Here is a tiny trained network, its code and every weight. The questions are about switching its units off for an input and a class, where a switched-off unit gives its printed mean instead of its output.

import numpy as np


def w(rows, s, z=0):
    codes = np.array(rows[::2]) - 128.0
    scale = np.full(codes.shape[1], s)
    scale[-1] = z or s
    return codes * scale


def f(y):
    return y / 2 * (1 + np.tanh(0.7978845608 * (y + 0.044715 * y**3)))


def log_softmax(a):
    a = a - a.max(-1, keepdims=True)
    return a - np.log(np.exp(a).sum(-1, keepdims=True))


def net(x, mask):
    res = np.array(x, float).reshape(1, 5) / 4 @ E
    y = f(res @ A[0][:, :-1].T + A[0][:, -1])
    res = res + np.where(mask, y, B[0][:, -1]) @ B[0][:, :-1]
    return log_softmax(res[-1] @ U[:, :-1].T + U[:, -1])


A, B = {}, {}
E = w([
[149,97,138,163,133,178,169,87,211,135,8],'x0',
[141,68,57,238,158,106,51,163,101,103,119],'x1',
[8,158,128,179,180,131,147,80,210,98,184],'x2',
[121,101,160,115,111,95,118,176,158,134,125],'x3',
[121,87,121,131,75,120,102,93,142,191,137],'x4',
],0.014)
A[0] = w([
[23,142,142,170,177,113,132,92,200,122,189,181],'n1',
[111,96,123,173,139,157,165,80,225,98,28,152],'n2',
[159,100,146,97,94,150,84,88,125,139,115,183],'n3',
[77,114,69,185,160,157,107,164,152,137,157,95],'n4',
[127,162,110,99,113,58,133,132,80,124,188,255],'n5',
[113,97,63,248,156,100,31,167,87,104,73,192],'n6',
[119,150,155,95,107,170,145,124,107,114,73,182],'n7',
],0.012,0.0086)
B[0] = w([
[3,162,77,157,122,120,154,75,230,105,157,243],'n1',
[129,63,166,53,133,190,145,139,212,75,94,237],'n2',
[164,165,134,91,150,138,114,101,100,157,95,171],'n3',
[73,85,140,155,148,80,101,97,149,113,145,176],'n4',
[118,175,76,100,32,107,87,169,69,220,199,214],'n5',
[156,32,113,221,179,101,58,159,136,129,119,251],'n6',
[167,141,180,37,88,108,128,69,126,160,69,178],'n7',
],0.013,0.024)
U = w([
[143,185,139,81,71,105,124,137,47,139,147,212],'0',
[203,152,197,116,116,141,193,123,128,152,43,159],'1',
[69,251,111,129,91,112,155,107,141,143,159,165],'2',
[94,140,137,75,102,167,194,114,167,113,130,134],'3',
[170,107,109,139,167,117,70,175,35,150,173,180],'4',
[227,87,121,148,156,143,113,148,131,115,42,123],'5',
[99,129,56,178,138,48,125,121,131,114,195,39],'6',
[126,90,170,162,122,132,99,94,173,58,115,4],'7',
],0.012,0.0039)

Each question gives the input, the list of numbers given to net, and the class t.
The units are the neurons (one row each of A and B). Each row of codes is followed by its name. A weight is (code - 128) times the scale printed after its matrix; where a second scale follows, it is the last column's (A, B and U).
mask holds one flag per neuron, in row order. A switched-off neuron (its flag False) gives its mean, the last column of its row in B, instead of its output. The means were averaged over made-up inputs and are rounded, as every weight is.
A unit's drop is (log p(t) with every unit on - log p(t) with that unit switched off) / (log p(t) with every unit on - log p(t) with every unit switched off).
The circuit of an input: a set's keep is (log p(t) with only the set's units on - log p(t) with every unit switched off) / (log p(t) with every unit on - log p(t) with every unit switched off). Starting from all 7 units, units are removed one at a time, each time the one whose removal leaves the highest keep (on an exact tie, the one counted first), for as long as the keep stays at least 0.8.
units of the circuit, in order: the units of the circuit, biggest drop first
k most important neurons: the k neurons with the biggest drops, biggest first
drop of u: that unit's drop, to one decimal
input [1,0,-4,-1,1], class 1: units of the circuit, in order : n6; n1
input [-6,-2,1,1,4], class 2: units of the circuit, in order : n6
input [-7,0,-2,6,4], class 0: units of the circuit, in order : n6; n1
input [0,-8,-4,-8,0], class 0: units of the circuit, in order : n2; n1
input [0,-5,1,5,-6], class 2: 2 most important neurons : n2; n6
input [-1,4,-4,8,-3], class 4: units of the circuit, in order : n1; n2
input [1,-3,8,-5,-7], class 3: units of the circuit, in order : n2; n6
input [4,-4,-2,0,6], class 1: units of the circuit, in order : n1; n6
input [3,-7,0,-6,-5], class 1: 2 most important neurons : n1; n7
input [-3,-1,-5,-7,-8], class 0: units of the circuit, in order : n6; n1
input [-4,0,-3,2,0], class 0: 2 most important neurons : n6; n1
input [2,-2,-7,-7,3], class 1: 2 most important neurons : n5; n6
input [-1,2,-6,-3,4], class 4: units of the circuit, in order : n2; n1
input [-8,0,-7,-2,1], class 0: units of the circuit, in order : n5
input [7,-3,8,3,2], class 3: 2 most important neurons : n2; n6
input [7,7,0,-3,-1], class 5: 2 most important neurons : n1; n6
input [0,-1,-7,1,-1], class 0: 2 most important neurons : n2; n6
input [-5,2,-3,-1,-5], class 4: drop of n1 : 0.8
input [8,-3,2,1,-8], class 3: drop of n6 : 0.3
input [-2,6,-7,-1,8], class 4: most important neuron : n2
input [4,0,-3,3,5], class 1: 2 most important neurons : n6; n1
input [-1,0,-6,6,8], class 0: drop of n6 : 1.1
